Below is a small trained network, with its code and all its weights. Each question gives an input and a class and asks what happens when units are switched off, that is, made to give their printed mean instead of their output.

import numpy as np


def w(rows, s, z=0):
    codes = np.array(rows[::2]) - 128.0
    scale = np.full(codes.shape[1], s)
    scale[-1] = z or s
    return codes * scale


def norm(h):
    return h / np.sqrt((h * h).mean(-1, keepdims=True) + 1e-5)


def f(y):
    return y / 2 * (1 + np.tanh(0.7978845608 * (y + 0.044715 * y**3)))


def log_softmax(a):
    a = a - a.max(-1, keepdims=True)
    return a - np.log(np.exp(a).sum(-1, keepdims=True))


def net(x, mask):
    res = np.array(x, float).reshape(1, 5) / 4 @ E
    u = 0
    for l in range(2):
        y = f(norm(res) @ A[l][:, :-1].T + A[l][:, -1])
        res = res + np.where(mask[u : u + 11], y, B[l][:, -1]) @ B[l][:, :-1]
        u += 11
    return log_softmax(norm(res)[-1] @ U[:, :-1].T + U[:, -1])


A, B = {}, {}
E = w([
[129,126,128,127],'x0',
[59,84,148,150],'x1',
[183,130,167,255],'x2',
[152,74,66,121],'x3',
[51,220,17,196],'x4',
],0.0092)
A[0] = w([
[92,124,159,142,50],'L0N1',
[106,47,91,157,88],'L0N2',
[143,121,148,181,96],'L0N3',
[136,93,151,203,4],'L0N4',
[236,148,62,106,90],'L0N5',
[70,118,129,66,118],'L0N6',
[108,173,190,124,124],'L0N7',
[142,89,144,115,53],'L0N8',
[61,5,97,168,39],'L0N9',
[76,141,183,133,84],'L0N10',
[136,139,129,118,60],'L0N11',
],0.016,0.0029)
B[0] = w([
[141,167,129,112,134],'L0N1',
[160,189,152,161,181],'L0N2',
[180,94,76,78,185],'L0N3',
[249,109,65,84,200],'L0N4',
[109,238,176,103,212],'L0N5',
[233,110,59,107,254],'L0N6',
[135,197,146,112,175],'L0N7',
[46,105,152,152,165],'L0N8',
[94,239,173,84,224],'L0N9',
[120,194,153,118,166],'L0N10',
[143,131,129,114,114],'L0N11',
],0.02,0.0049)
A[1] = w([
[84,84,98,91,253],'L1N1',
[127,133,125,171,94],'L1N2',
[80,138,53,228,134],'L1N3',
[173,83,125,124,50],'L1N4',
[121,91,85,75,146],'L1N5',
[192,85,43,123,54],'L1N6',
[160,97,211,102,202],'L1N7',
[123,25,218,134,120],'L1N8',
[186,192,159,131,26],'L1N9',
[203,116,167,253,160],'L1N10',
[142,107,103,128,89],'L1N11',
],0.016,0.0025)
B[1] = w([
[188,170,78,120,139],'L1N1',
[150,133,93,129,121],'L1N2',
[69,47,53,115,170],'L1N3',
[75,89,143,105,155],'L1N4',
[210,120,168,150,171],'L1N5',
[106,47,218,97,228],'L1N6',
[88,150,53,141,201],'L1N7',
[87,88,5,141,152],'L1N8',
[50,154,186,161,254],'L1N9',
[238,135,96,45,158],'L1N10',
[123,117,144,106,133],'L1N11',
],0.026,0.0081)
U = w([
[106,191,124,116,141],'0',
[206,87,132,79,160],'1',
[95,69,34,153,161],'2',
[106,174,148,133,117],'3',
[109,112,133,128,230],'4',
[121,89,157,191,43],'5',
[153,59,138,255,2],'6',
],0.017,0.0085)

Each question gives the input, the list of numbers given to net, and the class t.
The units are the neurons (one row each of A and B). Each row of codes is followed by its name. A weight is (code - 128) times the scale printed after its matrix; where a second scale follows, it is the last column's (A, B and U).
mask holds one flag per neuron, layer by layer. A switched-off neuron (its flag False) gives its mean, the last column of its row in B, instead of its output. The means were averaged over made-up inputs and are rounded, as every weight is.
A unit's drop is (log p(t) with every unit on - log p(t) with that unit switched off) / (log p(t) with every unit on - log p(t) with every unit switched off).
The circuit of an input: a set's keep is (log p(t) with only the set's units on - log p(t) with every unit switched off) / (log p(t) with every unit on - log p(t) with every unit switched off). Starting from the 12 units with the biggest drops (on a tie, the unit counted first), units are removed one at a time, each time the one whose removal leaves the highest keep (on an exact tie, the one counted first), for as long as the keep stays at least 0.8.
circuit, biggest first: the units of the circuit, biggest drop first
most important unit: the unit with the biggest drop
k most important neurons of layer l: the k neurons of layer l with the biggest drops, biggest first
drop of u: that unit's drop, to one decimal
input [0,4,-3,7,2], class 3: 2 most important neurons of layer 0 : [L0N9 L0N2]
input [-8,8,-1,2,-8], class 0: circuit, biggest first : [L0N9]
input [3,7,8,5,4], class 1: 3 most important neurons of layer 0 : [L0N4 L0N5 L0N3]
input [3,3,-3,8,6], class 3: circuit, biggest first : [L0N2 L1N7]
input [7,4,-6,-6,-8], class 2: 2 most important neurons of layer 1 : [L1N8 L1N7]
input [6,7,6,5,5], class 0: 3 most important neurons of layer 0 : [L0N9 L0N2 L0N6]
input [-3,-4,-6,-5,2], class 1: 4 most important neurons of layer 0 : [L0N6 L0N9 L0N5 L0N2]
input [0,1,-4,5,-3], class 3: 4 most important neurons of layer 0 : [L0N9 L0N2 L0N3 L0N4]
input [4,4,5,-1,6], class 2: 2 most important neurons of layer 0 : [L0N6 L0N5]
input [6,6,4,-1,-6], class 0: 4 most important neurons of layer 0 : [L0N9 L0N4 L0N6 L0N10]
input [0,-6,5,-1,7], class 2: 2 most important neurons of layer 0 : [L0N9 L0N6]
input [1,2,3,7,-5], class 3: 2 most important neurons of layer 0 : [L0N9 L0N2]
input [-3,1,6,0,8], class 2: 2 most important neurons of layer 1 : [L1N3 L1N5]
input [-5,-8,4,2,-1], class 0: most important unit : L0N5
input [-4,0,5,7,-8], class 2: 2 most important neurons of layer 0 : [L0N6 L0N8]
input [-1,4,4,3,8], class 2: drop of L1N3 : 0.7
input [3,6,5,-5,-6], class 0: drop of L0N6 : 1.0
input [3,-2,2,-2,-6], class 2: drop of L0N4 : 0.0
